Here is a tiny trained network, its code and every weight. The questions are about switching its units off for an input and a class, where a switched-off unit gives its printed mean instead of its output.

import numpy as np


def w(rows, s, z=0):
    codes = np.array(rows[::2]) - 128.0
    scale = np.full(codes.shape[1], s)
    scale[-1] = z or s
    return codes * scale


def norm(h):
    return h / np.sqrt((h * h).mean(-1, keepdims=True) + 1e-5)


def f(y):
    return np.maximum(y, 0)


def log_softmax(a):
    a = a - a.max(-1, keepdims=True)
    return a - np.log(np.exp(a).sum(-1, keepdims=True))


def net(x, mask):
    res = np.array(x, float).reshape(1, 5) / 4 @ E
    u = 0
    for l in range(4):
        y = f(norm(res) @ A[l][:, :-1].T + A[l][:, -1])
        res = res + np.where(mask[u : u + 4], y, B[l][:, -1]) @ B[l][:, :-1]
        u += 4
    return log_softmax(norm(res)[-1] @ U[:, :-1].T + U[:, -1])


A, B = {}, {}
E = w([
[117,33,159,172,114,65,109],'x0',
[137,142,108,69,121,106,34],'x1',
[123,117,172,84,104,105,165],'x2',
[254,117,132,122,114,127,140],'x3',
[123,138,127,137,140,108,132],'x4',
],0.0041)
A[0] = w([
[101,141,119,1,108,59,56,171],'0.n1',
[135,169,156,85,97,108,28,3],'0.n2',
[137,227,141,103,95,162,104,175],'0.n3',
[191,73,67,157,120,204,37,132],'0.n4',
],0.003,0.0031)
B[0] = w([
[122,129,161,157,51,198,214,251],'0.n1',
[117,182,2,123,69,40,119,145],'0.n2',
[101,92,219,163,180,35,72,240],'0.n3',
[115,113,118,140,187,111,90,205],'0.n4',
],0.0051,0.0025)
A[1] = w([
[123,199,76,114,136,163,157,86],'1.n1',
[194,137,139,105,104,127,102,111],'1.n2',
[139,182,136,50,177,171,140,83],'1.n3',
[124,95,36,168,254,92,115,251],'1.n4',
],0.0054,0.0019)
B[1] = w([
[177,120,220,184,65,69,70,175],'1.n1',
[88,197,58,181,187,81,183,185],'1.n2',
[84,39,227,244,154,60,4,189],'1.n3',
[182,106,167,44,47,254,103,252],'1.n4',
],0.0047,0.0036)
A[2] = w([
[253,122,69,106,190,116,147,57],'2.n1',
[130,5,139,158,76,83,61,4],'2.n2',
[117,154,35,47,69,36,7,99],'2.n3',
[29,122,138,77,140,164,105,95],'2.n4',
],0.0047,0.002)
B[2] = w([
[34,93,26,117,168,46,180,205],'2.n1',
[114,253,191,157,220,140,76,237],'2.n2',
[126,84,164,200,40,189,241,229],'2.n3',
[195,143,41,154,148,83,125,253],'2.n4',
],0.0065,0.0023)
A[3] = w([
[100,87,232,4,132,30,199,76],'3.n1',
[49,87,160,65,144,91,122,190],'3.n2',
[11,148,64,143,99,194,77,2],'3.n3',
[218,86,144,69,132,71,117,187],'3.n4',
],0.0043,0.00094)
B[3] = w([
[150,144,82,51,50,238,50,249],'3.n1',
[254,126,67,108,164,105,100,195],'3.n2',
[165,85,70,34,200,55,195,254],'3.n3',
[68,182,131,78,240,70,100,184],'3.n4',
],0.0052,0.0019)
U = w([
[142,154,204,166,198,74,37,90],'0',
[122,108,2,78,188,22,164,63],'1',
[120,102,134,181,65,175,212,92],'2',
[183,127,87,54,136,182,80,254],'3',
],0.0089,0.00088)

Each question gives the input, the list of numbers given to net, and the class t.
The units are the neurons (one row each of A and B). Each row of codes is followed by its name. A weight is (code - 128) times the scale printed after its matrix; where a second scale follows, it is the last column's (A, B and U).
mask holds one flag per neuron, layer by layer. A switched-off neuron (its flag False) gives its mean, the last column of its row in B, instead of its output. The means were averaged over made-up inputs and are rounded, as every weight is.
A unit's drop is (log p(t) with every unit on - log p(t) with that unit switched off) / (log p(t) with every unit on - log p(t) with every unit switched off).
The circuit of an input: a set's keep is (log p(t) with only the set's units on - log p(t) with every unit switched off) / (log p(t) with every unit on - log p(t) with every unit switched off). Starting from the 12 units with the biggest drops (on a tie, the unit counted first), units are removed one at a time, each time the one whose removal leaves the highest keep (on an exact tie, the one counted first), for as long as the keep stays at least 0.8.
units of the circuit, in order: the units of the circuit, biggest drop first
top k neurons: the k neurons with the biggest drops, biggest first
top k neurons in layer l: the k neurons of layer l with the biggest drops, biggest first
drop when u is switched off: that unit's drop, to one decimal
input [8,-7,-3,5,-4], class 0: top neuron in layer 2 : 2.n2
input [5,-4,6,3,0], class 3: units of the circuit, in order : 3.n1, 2.n3
input [-6,2,-5,-8,-8], class 1: top 3 neurons : 3.n3, 2.n2, 2.n4
input [3,5,-1,6,-4], class 1: units of the circuit, in order : 2.n1, 1.n2
input [-2,2,-6,-3,3], class 3: top 2 neurons : 1.n4, 2.n1
input [3,-2,-3,4,-4], class 1: units of the circuit, in order : 1.n3, 2.n1
input [5,-7,-7,-7,8], class 1: top 3 neurons : 3.n3, 2.n3, 1.n3
input [-1,6,-2,-6,-4], class 1: top 2 neurons : 3.n3, 2.n4
input [5,0,-7,0,3], class 3: top 3 neurons : 1.n4, 0.n3, 1.n3
input [3,5,0,0,4], class 2: top 2 neurons : 2.n3, 0.n2
input [-7,1,2,-5,-1], class 0: top 2 neurons : 1.n3, 1.n1
input [-8,-3,0,-7,5], class 0: top 3 neurons : 1.n1, 1.n3, 2.n1
input [-8,-5,-8,8,-6], class 0: units of the circuit, in order : 1.n3, 1.n1, 0.n1
input [-5,3,2,6,1], class 1: units of the circuit, in order : 2.n1
input [5,-3,7,-5,-1], class 3: units of the circuit, in order : 3.n1, 2.n3, 3.n2
input [2,8,3,-7,0], class 2: top 4 neurons : 2.n3, 0.n2, 2.n1, 1.n3
input [-4,8,-7,-1,-8], class 2: top 2 neurons : 2.n3, 0.n2
input [5,0,-1,-8,-8], class 1: top 4 neurons : 3.n3, 1.n3, 0.n3, 1.n1
input [-5,7,-8,-8,7], class 1: top 3 neurons : 3.n3, 2.n4, 3.n1
input [-4,4,-4,-8,8], class 1: units of the circuit, in order : 3.n3
input [4,6,-7,7,2], class 1: top 4 neurons : 2.n1, 1.n2, 1.n3, 0.n3
input [-2,-2,2,3,0], class 1: top 2 neurons : 0.n1, 1.n4
input [-6,-3,5,6,7], class 0: top 2 neurons : 1.n3, 3.n3
input [5,6,4,5,2], class 2: top 2 neurons in layer 2 : 2.n3, 2.n4
input [7,-6,-3,1,-7], class 0: top 2 neurons in layer 2 : 2.n2, 2.n3
input [5,-5,-6,-5,-5], class 3: top 2 neurons in layer 2 : 2.n1, 2.n3
input [2,1,-8,3,-1], class 3: units of the circuit, in order : 1.n4
input [-6,2,5,-2,5], class 0: top 2 neurons in layer 1 : 1.n3, 1.n4
input [3,2,8,-6,-6], class 3: top 2 neurons in layer 2 : 2.n1, 2.n3
input [-4,8,6,2,-8], class 2: drop when 2.n3 is switched off : 0.8
